Small tables with named rows and columns. After each table, cells are looked up by row and column.

Dagapan =
,Rifezim,Gited,Fos,Seke,Leke,Peremu,Tive
Roz,-31944,-7839,-11508,-17232,-8668,-20997,-6380
Les,12301,-8483,-7392,-3046,-32332,-13278,-26386
Ranu,-49456,-12507,-9706,-17961,-9102,1493,50255
Zuzo,-50088,-11817,5584,3617,-18653,-10627,-39240
Tigit,6796,-8189,-20014,-6115,-7864,-16659,-1547
Buzo,6145,-8240,-5099,-13194,869,-30193,-35143
Dod,40270,-10176,-7914,-25518,-7039,-8184,-32815
Miz,-38101,-14020,-4273,1167,-2820,-19347,-19489
Zez,-41073,-12271,2150,-10924,-878,-7519,-16514
Lin,15726,-15640,-15168,-2247,-16228,-5530,-12691
Mazeda,38100,-15082,-4501,-534,-18226,-19209,-3291
Lumo,-7673,-11269,-13429,-1719,-991,-33909,-29490

Tive of Lin is -12691
Peremu of Miz is -19347
Seke of Dod is -25518
Seke of Zez is -10924
Leke of Buzo is 869
Rifezim of Ranu is -49456
Rifezim of Tigit is 6796
Gited of Zuzo is -11817
Rifezim of Lin is 15726
Peremu of Lumo is -33909
Peremu of Zuzo is -10627
Peremu of Ranu is 1493
Rifezim of Buzo is 6145
Leke of Roz is -8668
Which row has the largest Tive? Ranu

Rus:
cols = Lomuf, Botel, Nivebi, Mosep, Tunivik, Dani, Reg
Kig: [49803, 50832, 50385, 49946, 62314, 50685, 50109]
Kemabi: [48630, 51195, 49775, 48800, 36993, 51931, 51103]
Sova: [49167, 47979, 49134, 49576, 32841, 48745, 49824]
Demob: [48947, 49700, 50173, 47929, 14314, 51875, 52027]
Solad: [49698, 50163, 50009, 50039, 32016, 49893, 49758]
Dovum: [50390, 48867, 49972, 51149, 55755, 47890, 48486]
Gim: [50697, 50470, 49985, 51247, 84277, 49116, 48823]

Solad, Mosep => 50039
Dovum, Tunivik => 55755
Dovum, Lomuf => 50390
Kig, Tunivik => 62314
Solad, Botel => 50163
Kig, Lomuf => 49803
Solad, Nivebi => 50009
Gim, Tunivik => 84277
Dovum, Nivebi => 49972
Sova, Nivebi => 49134
Demob, Dani => 51875
Gim, Reg => 48823
Kemabi, Tunivik => 36993
Solad, Reg => 49758

Vonano:
         Vosigu  Rize  Teneri  Zop  Kulek  Pab  Vavonir  Suvi  Baga  Diz
Viled        80   181     125  136    104   75       49    88   151  211
Mazefe      119   144     177  116    142   82      154   135   118  120
Kineb       182    56     164   74    191  156      246   190   106   23
Dinukuv     134   104     113   75    130  161      156   159   155   92
Ledo         87   168     141  138    119   68       62    96   139  201
Gemoba       78   179     127  135    103   75       45    91   153  213
Ruko         82   177     129  138    109   74       49    90   149  211
Fesuta      119   103     152   71    133  142      163   180   151   80
Kep         104   140     113   92    106  140       93   141   177  146
Mera         78   176     122  134    103   80       39    92   157  215
Gavor        97   160     156  137    131   68       81   106   132  185
Lik         174    69     141   69    170  171      226   185   128   36
Dob          80   163     115  126    106   93       38   102   164  209
Kaba         80   177     131  137    108   74       46    93   151  212

Baga of Kineb: 106
Vosigu of Mazefe: 119
Rize of Mazefe: 144
Teneri of Mera: 122
Rize of Dinukuv: 104
Pab of Ruko: 74
Rize of Kep: 140
Diz of Gemoba: 213
Pab of Lik: 171
Teneri of Lik: 141
Diz of Dinukuv: 92
Vavonir of Mera: 39
Zop of Gemoba: 135
Teneri of Viled: 125
Rize of Gemoba: 179
Vavonir of Ledo: 62
Suvi of Mera: 92
Kulek of Kep: 106
Row with the largest Baga: Kep

Bofifu:
	Raramav	Nugit	Pumam	Tilol	Kar	Befefa	Biba
Rov	-80090	-69349	-40193	57246	-60544	33939	10199
Tob	76823	74982	25717	-53295	32441	-35571	2000
Vavemon	72691	73889	32446	-46283	26541	-34407	15604
Padi	-71468	-64226	-46482	46630	-52137	30398	-3826
Gonedo	71785	71991	28930	-47447	29281	-34683	2805
Zeg	80037	77600	29784	-58976	33243	-43700	-4197
Nopom	82196	77718	24172	-63081	37444	-43674	-14604
Taliz	-65027	-59696	-37337	33104	-48198	11033	-28861
Tep	-70267	-62132	-42381	46665	-53586	28370	2206
Nalagi	81979	78838	27803	-60893	35295	-43671	-6651
Loz	81247	77944	27795	-61087	35111	-44290	-8962
Niz	74968	75321	32059	-49720	28791	-37265	9234
Riz	-83705	-71117	-40809	65342	-63886	42810	26092

Rov, Kar -> -60544
Nalagi, Befefa -> -43671
Tob, Befefa -> -35571
Niz, Kar -> 28791
Taliz, Biba -> -28861
Nopom, Tilol -> -63081
Taliz, Tilol -> 33104
Taliz, Nugit -> -59696
Nopom, Kar -> 37444
Riz, Nugit -> -71117
Zeg, Pumam -> 29784
Tob, Biba -> 2000

Bebomu:
|  | Dukat | Vek | Rida | Meralen | Mik | Vobenel |
|---|---|---|---|---|---|---|
| Mitub | 42.8 | 24.7 | 85.1 | 57.2 | 68.0 | 32.1 |
| Sif | 32.0 | 25.9 | 73.6 | 49.8 | 58.1 | 21.5 |
| Dop | 45.3 | 19.6 | 82.1 | 50.5 | 64.3 | 44.0 |
| Vusade | 44.3 | 24.8 | 81.8 | 62.0 | 60.5 | 37.3 |
| Kirisa | 34.8 | 24.4 | 73.3 | 51.2 | 61.9 | 19.3 |
| Zeg | 34.4 | 20.9 | 76.1 | 38.6 | 60.0 | 34.8 |
| Sib | 45.7 | 21.9 | 79.3 | 58.9 | 58.9 | 42.1 |
| Damebi | 33.5 | 22.5 | 69.9 | 45.7 | 52.1 | 31.7 |
| Tamupi | 42.1 | 21.8 | 77.3 | 54.8 | 66.9 | 26.6 |
| Pum | 33.6 | 21.7 | 73.8 | 41.3 | 57.1 | 32.8 |
| Garos | 34.3 | 22.5 | 71.8 | 46.8 | 61.4 | 21.5 |
| Rufor | 38.8 | 21.2 | 76.6 | 47.7 | 65.6 | 27.8 |
| Tuf | 36.7 | 20.5 | 73.9 | 43.1 | 55.3 | 38.9 |
| Talo | 38.9 | 26.0 | 82.6 | 55.3 | 65.7 | 27.4 |

Mitub, Meralen: 57.2
Pum, Mik: 57.1
Mitub, Dukat: 42.8
Kirisa, Dukat: 34.8
Vusade, Dukat: 44.3
Rufor, Rida: 76.6
Sib, Vek: 21.9
Which row has the largest Vek? Talo

Table Radidi
|  | Lak | Pado | Rud | Ninotik |
|---|---|---|---|---|
| Temitef | 0.586 | 0.806 | 0.263 | 0.268 |
| Rimavuz | 0.590 | 0.299 | 0.686 | 0.761 |
| Robepob | 0.348 | 0.384 | 0.332 | 0.625 |
| Mapot | 0.601 | 0.331 | 0.848 | 0.802 |
| Dom | 0.596 | 0.587 | 0.789 | 0.776 |
| Dagavi | 0.409 | 0.671 | 0.549 | 0.355 |
| Rakomi | 0.220 | 0.829 | 0.158 | 0.252 |

What is the Lak of Temitef in Radidi?
0.586
What is the Ninotik of Rakomi in Radidi?
0.252
What is the Lak of Mapot in Radidi?
0.601
What is the Lak of Rakomi in Radidi?
0.220
What is the Ninotik of Mapot in Radidi?
0.802
What is the Rud of Mapot in Radidi?
0.848
What is the Lak of Dagavi in Radidi?
0.409
What is the Pado of Rakomi in Radidi?
0.829
What is the Lak of Rimavuz in Radidi?
0.590
What is the Pado of Mapot in Radidi?
0.331
What is the Ninotik of Temitef in Radidi?
0.268
What is the Lak of Robepob in Radidi?
0.348
Row with the largest Ninotik: Mapot

Rosevo:
|  | Suvalo | Tubot | Vir |
|---|---|---|---|
| Kadugif | -0.6 | -0.8 | -0.7 |
| Tetirab | -0.6 | -0.8 | -0.9 |
| Duluzuk | -0.8 | -0.9 | -0.9 |
| Rolele | -0.8 | -0.7 | -0.1 |
| Vib | -0.7 | -0.5 | 0.6 |
| Revik | 0.7 | 0.1 | -0.4 |
| Kaben | 0.1 | 0.5 | 0.4 |
| Raz | -0.8 | -0.8 | -0.5 |
| Vuvako | -0.6 | -0.1 | 0.7 |
| Sete | -0.8 | -0.6 | -0.3 |
| Gegar | -0.4 | -0.6 | -0.7 |
| Lirumel | -0.5 | -0.4 | -0.4 |
| Kuz | -0.9 | -0.9 | -0.7 |
| Pogut | 0.0 | -0.6 | -0.7 |

What is the Vir of Vib in Rosevo?
0.6
What is the Tubot of Kuz in Rosevo?
-0.9
What is the Suvalo of Lirumel in Rosevo?
-0.5
What is the Vir of Kaben in Rosevo?
0.4
What is the Tubot of Tetirab in Rosevo?
-0.8
What is the Tubot of Lirumel in Rosevo?
-0.4
What is the Vir of Lirumel in Rosevo?
-0.4
What is the Vir of Raz in Rosevo?
-0.5
What is the Tubot of Raz in Rosevo?
-0.8
What is the Tubot of Vib in Rosevo?
-0.5
What is the Vir of Revik in Rosevo?
-0.4
What is the Vir of Kuz in Rosevo?
-0.7
What is the Tubot of Rolele in Rosevo?
-0.7
What is the Suvalo of Gegar in Rosevo?
-0.4
What is the Suvalo of Pogut in Rosevo?
0.0
What is the Tubot of Sete in Rosevo?
-0.6
What is the Suvalo of Tetirab in Rosevo?
-0.6
What is the Tubot of Gegar in Rosevo?
-0.6
What is the Vir of Rolele in Rosevo?
-0.1
What is the Vir of Duluzuk in Rosevo?
-0.9
Row with the largest Tubot: Kaben

